Below is a small trained network, with its code and all its weights. Each question gives an input and a target symbol and asks what happens when units are switched off, that is, made to give their printed mean instead of their output.

import numpy as np


def w(rows, s, z=0):
    codes = np.array(rows[::2]) - 128.0
    scale = np.full(codes.shape[1], s)
    scale[-1] = z or s
    return codes * scale


def norm(h):
    return h / np.sqrt((h * h).mean(-1, keepdims=True) + 1e-5)


def f(y):
    return y / 2 * (1 + np.tanh(0.7978845608 * (y + 0.044715 * y**3)))


def softmax(a):
    e = np.exp(a - a.max(-1, keepdims=True))
    return e / e.sum(-1, keepdims=True)


def log_softmax(a):
    a = a - a.max(-1, keepdims=True)
    return a - np.log(np.exp(a).sum(-1, keepdims=True))


def net(x, mask):
    ids = ['αβγδζηλπσψ'.index(c) for c in x.split()]
    T = len(ids)
    res = E[ids] + P[:T]
    q, k, v = (norm(res) @ M[0].T for M in (Q, K, V))
    z = softmax(np.where(np.tri(T) > 0, q @ k.T / 2**0.5, -1e9)) @ v
    res = res + np.where(mask[0], z, O[0][:, -1]) @ O[0][:, :-1]
    y = f(norm(res) @ A[0][:, :-1].T + A[0][:, -1])
    res = res + np.where(mask[1:9], y, B[0][:, -1]) @ B[0][:, :-1]
    return log_softmax(norm(res)[-1] @ U[:, :-1].T + U[:, -1])


Q, K, V, O, A, B = {}, {}, {}, {}, {}, {}
E = w([
[98,124,70,126,91,105,127,141,164,124,127,54],'α',
[129,76,187,99,141,143,74,218,99,141,154,136],'β',
[78,107,69,114,158,150,86,88,93,102,90,152],'γ',
[171,143,102,90,141,101,120,129,126,94,222,109],'δ',
[141,55,160,151,108,52,179,4,96,95,103,51],'ζ',
[107,182,165,145,77,176,106,116,102,149,104,98],'η',
[130,132,127,41,158,163,153,116,168,86,164,100],'λ',
[84,97,138,215,220,164,146,114,106,135,147,86],'π',
[137,126,106,149,123,150,125,110,189,75,163,138],'σ',
[190,103,109,131,111,179,144,102,150,91,124,84],'ψ',
],0.02)
P = w([
[104,1,180,112,130,175,179,136,74,241,178,206],'0',
[148,112,91,147,195,92,132,163,216,141,74,76],'1',
[103,145,67,167,139,89,104,116,146,75,196,71],'2',
[97,157,90,158,149,95,104,95,140,45,201,70],'3',
[94,166,109,165,141,89,100,62,150,27,197,81],'4',
[87,170,130,158,143,91,104,58,157,23,201,89],'5',
[80,170,117,177,120,82,97,50,149,1,192,85],'6',
],0.0091)
Q[0] = w([
[231,203,49,86,48,105,211,234,228,125,103,208],'H1',
[96,126,94,142,174,123,254,87,73,232,42,203],'H1',
],0.005)
K[0] = w([
[77,143,149,126,108,95,97,177,148,52,80,78],'H1',
[104,180,39,128,109,109,139,113,188,104,94,2],'H1',
],0.0084)
V[0] = w([
[200,105,63,145,107,69,253,5,142,102,140,60],'H1',
[54,70,153,192,70,196,192,37,103,195,35,125],'H1',
],0.007)
O[0] = w([
[161,138,78,172,104,84,247,127,202,122,136,183,146],'H1',
[131,193,71,112,159,100,184,159,79,57,65,60,1],'H1',
],0.011,0.007)
A[0] = w([
[58,81,87,165,116,115,124,148,148,222,71,127,94],'N1',
[136,96,194,102,120,122,124,122,27,143,163,127,105],'N2',
[134,99,154,156,79,113,118,80,170,180,185,193,2],'N3',
[98,88,142,112,127,156,67,83,149,123,167,66,44],'N4',
[137,184,91,202,112,81,230,143,156,141,117,221,123],'N5',
[66,168,190,150,127,209,202,148,109,201,134,95,234],'N6',
[166,53,174,162,123,166,171,124,135,249,20,156,94],'N7',
[230,100,107,154,141,215,164,154,179,169,23,146,79],'N8',
],0.011,0.0082)
B[0] = w([
[113,124,89,130,102,151,153,160,100,113,133,170,139],'N1',
[98,126,129,135,105,127,165,144,173,110,116,136,161],'N2',
[140,151,107,139,136,133,132,143,73,111,79,118,248],'N3',
[129,107,139,120,104,130,172,151,113,97,115,121,201],'N4',
[94,118,194,127,123,147,109,115,107,158,141,137,174],'N5',
[181,146,108,152,113,116,106,145,182,98,145,145,149],'N6',
[203,76,115,177,93,182,166,123,51,4,79,156,139],'N7',
[163,111,88,137,118,148,106,127,88,100,137,166,137],'N8',
],0.019,0.013)
U = w([
[125,69,209,106,142,137,112,220,76,100,113,82,11],'α',
[77,184,103,73,195,162,107,92,55,121,69,151,165],'β',
[99,92,135,141,126,129,47,49,173,196,183,151,254],'γ',
[155,253,131,103,81,120,103,116,131,113,86,119,191],'δ',
[142,75,66,73,131,98,145,105,238,117,141,167,164],'ζ',
[170,154,113,126,171,90,95,139,62,189,166,112,171],'η',
[118,109,82,202,209,114,135,136,180,80,167,95,93],'λ',
[74,158,101,125,90,121,212,171,143,172,133,147,128],'π',
[125,122,192,135,136,56,203,97,94,121,105,94,89],'σ',
[172,82,91,158,104,158,168,137,83,81,105,190,69],'ψ',
],0.0077,0.0045)

Each question gives the input, a string of symbols that net reads in full, and the target symbol t.
The units are the heads (2 rows each of Q, K, V and O) and the neurons (one row each of A and B). Each row of codes is followed by its name. A weight is (code - 128) times the scale printed after its matrix; where a second scale follows, it is the last column's (O, A, B and U).
mask holds one flag per unit, heads first, then neurons. A switched-off unit (its flag False) gives its mean, the last column of its rows in O or B, instead of its output. The means were averaged over made-up inputs and are rounded, as every weight is.
A unit's drop is (log p(t) with every unit on - log p(t) with that unit switched off) / (log p(t) with every unit on - log p(t) with every unit switched off).
The circuit of an input: a set's keep is (log p(t) with only the set's units on - log p(t) with every unit switched off) / (log p(t) with every unit on - log p(t) with every unit switched off). Starting from all 9 units, units are removed one at a time, each time the one whose removal leaves the highest keep (on an exact tie, the one counted first), for as long as the keep stays at least 0.8.
units of the circuit, in order: the units of the circuit, biggest drop first
most important unit: the unit with the biggest drop
k most important neurons: the k neurons with the biggest drops, biggest first
drop of u: that unit's drop, to one decimal
input ζ δ δ λ, target σ: units of the circuit, in order => H1, N5
input β α δ α η, target α: units of the circuit, in order => H1, N4
input δ λ δ η δ β, target ψ: units of the circuit, in order => H1, N3, N5
input α δ δ α, target π: most important unit => N1
input β α ψ λ, target α: 2 most important neurons => N4, N3
input α α ψ δ ψ, target γ: 4 most important neurons => N5, N4, N7, N3
input α δ δ δ α λ σ, target γ: 2 most important neurons => N5, N4
input δ σ β, target ψ: units of the circuit, in order => H1, N7, N5
input α δ α, target γ: 2 most important neurons => N5, N3
input δ ψ π, target ψ: 3 most important neurons => N7, N1, N3
input ψ δ β β δ, target α: 2 most important neurons => N4, N6
input α α λ δ ζ δ δ, target γ: 2 most important neurons => N5, N4
input α ψ λ σ, target γ: 2 most important neurons => N5, N3
input α α β δ ζ ψ λ, target γ: 2 most important neurons => N3, N7
input η δ α α α λ, target β: most important neuron => N4
input α δ λ β β α, target γ: 2 most important neurons => N3, N7
input δ α δ, target η: drop of N7 => 0.4
input ψ α δ δ δ α, target σ: drop of N6 => 0.1
input β δ η ζ ζ ψ ψ, target α: drop of H1 => 0.8
